Below is a small trained network, with its code and all its weights. Each question gives an input and a target symbol and asks what happens when units are switched off, that is, made to give their printed mean instead of their output.

import numpy as np


def w(rows, s, z=0):
    codes = np.array(rows[::2]) - 128.0
    scale = np.full(codes.shape[1], s)
    scale[-1] = z or s
    return codes * scale


def f(y):
    return np.maximum(y, 0)


def softmax(a):
    e = np.exp(a - a.max(-1, keepdims=True))
    return e / e.sum(-1, keepdims=True)


def log_softmax(a):
    a = a - a.max(-1, keepdims=True)
    return a - np.log(np.exp(a).sum(-1, keepdims=True))


def net(x, mask):
    ids = ['αθμξπσφ'.index(c) for c in x.split()]
    T = len(ids)
    res = E[ids] + P[:T]
    u = 0
    for l in range(3):
        r = res
        for j in range(2):
            rows = slice(2 * j, 2 * j + 2)
            q, k, v = (r @ M[l][rows].T for M in (Q, K, V))
            z = softmax(np.where(np.tri(T) > 0, q @ k.T / 2**0.5, -1e9)) @ v
            o = O[l][rows]
            res = res + np.where(mask[u + j], z, o[:, -1]) @ o[:, :-1]
        u += 2
        y = f(res @ A[l][:, :-1].T + A[l][:, -1])
        res = res + np.where(mask[u : u + 8], y, B[l][:, -1]) @ B[l][:, :-1]
        u += 8
    return log_softmax(res[-1] @ U[:, :-1].T + U[:, -1])


Q, K, V, O, A, B = {}, {}, {}, {}, {}, {}
E = w([
[113,250,127,184,50,152,85],'α',
[77,162,105,91,127,124,60],'θ',
[111,82,91,93,29,80,134],'μ',
[182,117,82,57,100,187,42],'ξ',
[67,89,157,182,147,125,134],'π',
[104,135,171,117,81,7,131],'σ',
[194,83,136,153,58,166,151],'φ',
],0.014)
P = w([
[61,84,199,97,51,164,89],'0',
[111,145,137,164,81,104,26],'1',
[103,117,137,121,91,131,100],'2',
[119,139,115,126,115,113,110],'3',
[113,116,110,90,128,130,172],'4',
[135,143,77,116,151,104,164],'5',
[152,142,59,104,170,96,180],'6',
[169,145,35,105,192,91,199],'7',
[194,166,1,133,214,69,183],'8',
],0.0079)
Q[0] = w([
[121,35,221,128,248,131,153],'0.h0',
[133,151,67,84,108,167,44],'0.h0',
[186,139,155,202,85,120,88],'0.h1',
[92,82,144,65,92,151,169],'0.h1',
],0.011)
K[0] = w([
[51,99,215,170,3,150,1],'0.h0',
[81,213,32,140,166,104,211],'0.h0',
[145,164,79,164,104,176,134],'0.h1',
[132,59,130,28,89,147,142],'0.h1',
],0.0088)
V[0] = w([
[146,253,103,166,90,203,224],'0.h0',
[75,247,108,184,105,123,211],'0.h0',
[120,80,91,130,111,90,166],'0.h1',
[169,230,22,232,105,102,133],'0.h1',
],0.0044)
O[0] = w([
[165,34,202,114,145,144,79,10],'0.h0',
[94,3,199,76,172,197,56,157],'0.h0',
[162,70,140,125,136,84,69,56],'0.h1',
[89,23,212,3,124,192,236,242],'0.h1',
],0.0066,0.0011)
A[0] = w([
[94,70,172,195,184,138,143,133],'0.n0',
[99,124,165,131,76,58,156,173],'0.n1',
[189,145,124,71,33,122,104,149],'0.n2',
[157,179,60,154,82,96,204,85],'0.n3',
[62,165,146,107,86,50,126,207],'0.n4',
[155,210,83,178,151,41,158,251],'0.n5',
[131,113,85,225,171,154,214,120],'0.n6',
[198,164,106,100,254,129,103,65],'0.n7',
],0.0059,0.0031)
B[0] = w([
[79,141,102,197,106,103,119,137],'0.n0',
[60,71,122,76,36,3,110,193],'0.n1',
[92,148,39,156,12,134,151,207],'0.n2',
[156,55,164,123,125,135,153,163],'0.n3',
[50,129,183,90,66,55,107,253],'0.n4',
[70,28,217,59,108,144,147,227],'0.n5',
[124,61,177,179,138,106,91,142],'0.n6',
[176,89,127,110,194,127,143,142],'0.n7',
],0.0056,0.0058)
Q[1] = w([
[218,124,136,220,185,115,25],'1.h0',
[18,20,86,161,75,158,95],'1.h0',
[112,2,133,10,20,44,139],'1.h1',
[110,99,97,56,109,82,160],'1.h1',
],0.0052)
K[1] = w([
[92,154,200,147,112,140,191],'1.h0',
[142,140,143,134,187,111,117],'1.h0',
[201,108,66,142,255,102,195],'1.h1',
[166,140,118,135,168,87,131],'1.h1',
],0.0079)
V[1] = w([
[44,77,96,164,75,184,82],'1.h0',
[22,95,210,210,2,180,76],'1.h0',
[82,99,141,106,115,132,213],'1.h1',
[132,113,75,134,183,166,154],'1.h1',
],0.0056)
O[1] = w([
[98,212,154,170,51,208,89,199],'1.h0',
[54,2,60,114,89,182,88,251],'1.h0',
[111,73,48,148,158,89,43,141],'1.h1',
[123,144,50,209,134,109,236,80],'1.h1',
],0.0058,0.013)
A[1] = w([
[232,143,47,131,83,175,98,135],'1.n0',
[149,155,113,85,80,94,187,254],'1.n1',
[132,185,191,157,106,148,142,105],'1.n2',
[222,47,182,99,126,205,132,143],'1.n3',
[153,101,47,129,151,187,202,133],'1.n4',
[64,123,118,125,120,202,154,167],'1.n5',
[107,163,129,85,150,111,57,150],'1.n6',
[153,96,86,253,102,139,126,21],'1.n7',
],0.0073,0.004)
B[1] = w([
[2,169,237,152,98,139,122,163],'1.n0',
[135,116,84,129,50,82,52,183],'1.n1',
[169,179,60,127,88,107,80,132],'1.n2',
[192,112,208,117,167,200,134,153],'1.n3',
[173,163,122,183,75,111,124,143],'1.n4',
[118,162,134,136,155,153,44,254],'1.n5',
[58,112,105,34,200,189,190,216],'1.n6',
[143,238,222,72,125,181,165,139],'1.n7',
],0.0067,0.009)
Q[2] = w([
[229,168,91,154,246,95,220],'2.h0',
[93,152,79,92,142,129,97],'2.h0',
[158,87,92,171,116,27,228],'2.h1',
[129,84,156,61,98,126,91],'2.h1',
],0.011)
K[2] = w([
[50,101,148,103,38,150,31],'2.h0',
[146,126,73,98,178,121,85],'2.h0',
[9,193,143,171,82,180,88],'2.h1',
[180,176,81,136,228,120,188],'2.h1',
],0.011)
V[2] = w([
[152,158,131,63,28,164,105],'2.h0',
[192,90,192,196,78,144,149],'2.h0',
[85,143,254,86,148,104,153],'2.h1',
[124,179,120,118,169,190,121],'2.h1',
],0.0096)
O[2] = w([
[234,117,109,161,152,117,187,248],'2.h0',
[116,93,163,222,50,176,109,21],'2.h0',
[92,76,135,192,255,76,194,152],'2.h1',
[153,226,96,170,163,121,88,142],'2.h1',
],0.0098,0.017)
A[2] = w([
[138,110,175,255,64,127,116,2],'2.n0',
[109,84,99,119,177,176,156,123],'2.n1',
[129,85,83,125,114,39,108,135],'2.n2',
[219,187,149,150,92,107,167,62],'2.n3',
[94,116,100,108,55,76,114,134],'2.n4',
[114,113,172,119,106,96,116,38],'2.n5',
[107,107,106,122,206,131,134,23],'2.n6',
[138,89,195,177,185,133,163,96],'2.n7',
],0.0088,0.0041)
B[2] = w([
[118,204,27,75,176,166,216,198],'2.n0',
[189,87,213,190,137,66,137,202],'2.n1',
[160,202,145,192,151,210,144,249],'2.n2',
[87,89,243,170,81,4,77,159],'2.n3',
[89,144,156,96,178,178,78,209],'2.n4',
[201,138,156,194,79,137,236,146],'2.n5',
[148,155,141,200,2,132,141,222],'2.n6',
[50,134,160,100,128,64,76,156],'2.n7',
],0.0066,0.011)
U = w([
[220,157,186,204,214,227,50,92],'α',
[163,171,57,100,206,110,97,232],'θ',
[160,102,98,83,62,154,88,2],'μ',
[178,150,110,201,50,56,42,136],'ξ',
[1,151,112,187,120,149,32,178],'π',
[146,44,84,142,155,105,143,93],'σ',
[109,153,51,201,112,182,169,106],'φ',
],0.0052,0.0031)

Each question gives the input, a string of symbols that net reads in full, and the target symbol t.
The units are the heads (2 rows each of Q, K, V and O) and the neurons (one row each of A and B). Each row of codes is followed by its name. A weight is (code - 128) times the scale printed after its matrix; where a second scale follows, it is the last column's (O, A, B and U).
mask holds one flag per unit, layer by layer, with each layer's heads first. A switched-off unit (its flag False) gives its mean, the last column of its rows in O or B, instead of its output. The means were averaged over made-up inputs and are rounded, as every weight is.
A unit's drop is (log p(t) with every unit on - log p(t) with that unit switched off) / (log p(t) with every unit on - log p(t) with every unit switched off).
The circuit of an input: a set's keep is (log p(t) with only the set's units on - log p(t) with every unit switched off) / (log p(t) with every unit on - log p(t) with every unit switched off). Starting from the 12 units with the biggest drops (on a tie, the unit counted first), units are removed one at a time, each time the one whose removal leaves the highest keep (on an exact tie, the one counted first), for as long as the keep stays at least 0.8.
circuit, biggest first: the units of the circuit, biggest drop first
k most important neurons: the k neurons with the biggest drops, biggest first
top k neurons in layer l: the k neurons of layer l with the biggest drops, biggest first
input μ φ ξ, target φ: 2 most important neurons : (1.n0 0.n2)
input θ θ φ, target φ: circuit, biggest first : (2.n0 2.h0 1.n6)
input π μ ξ, target μ: circuit, biggest first : (2.h1 1.n0 0.n0 0.n2)
input θ α σ θ θ φ α, target φ: 3 most important neurons : (2.n0 1.n3 0.n4)
input ξ φ α α, target α: circuit, biggest first : (0.h0 0.h1 1.n3)
input φ ξ ξ α π α, target π: circuit, biggest first : (2.h0 1.n1)
input α π μ σ, target π: top 2 neurons in layer 0 : (0.n4 0.n1)
input π θ σ α σ α ξ, target α: 2 most important neurons : (1.n3 1.n0)
input ξ θ π μ, target π: circuit, biggest first : (2.h0 2.n4 1.n1)
input ξ θ θ σ σ σ π ξ, target π: circuit, biggest first : (1.n0 2.h0)
input α θ ξ μ α, target μ: 2 most important neurons : (1.n0 1.n1)
input θ θ ξ α μ φ μ σ ξ, target σ: 3 most important neurons : (1.n0 0.n2 1.n5)
input φ ξ μ θ θ ξ θ α α, target α: top 3 neurons in layer 0 : (0.n4 0.n1 0.n2)
input θ π σ, target π: circuit, biggest first : (2.h0 2.n4 0.n4)
input θ α θ θ ξ α, target ξ: 2 most important neurons : (2.n3 0.n4)
input θ μ α θ μ θ ξ μ, target ξ: 4 most important neurons : (2.n3 1.n6 1.n1 0.n4)
input σ θ α, target θ: most important neuron : (1.n6)
input α α μ, target μ: most important neuron : (1.n5)
input φ σ σ, target φ: circuit, biggest first : (2.h0 0.n4 2.n0 1.n3)
input ξ φ μ, target φ: 2 most important neurons : (2.n0 1.n0)
input α θ φ π σ ξ, target σ: 2 most important neurons : (1.n0 0.n0)
input θ θ μ φ α, target φ: 2 most important neurons : (2.n0 0.n4)
input σ π ξ, target π: most important neuron : (1.n0)
input σ ξ α π μ μ, target π: 3 most important neurons : (2.n4 1.n1 0.n2)
input θ θ θ θ θ μ ξ, target μ: top 4 neurons in layer 0 : (0.n2 0.n4 0.n3 0.n1)
input σ α σ π φ, target φ: top 3 neurons in layer 1 : (1.n0 1.n6 1.n4)
input α σ μ σ ξ θ θ φ μ, target φ: top 3 neurons in layer 0 : (0.n3 0.n4 0.n6)
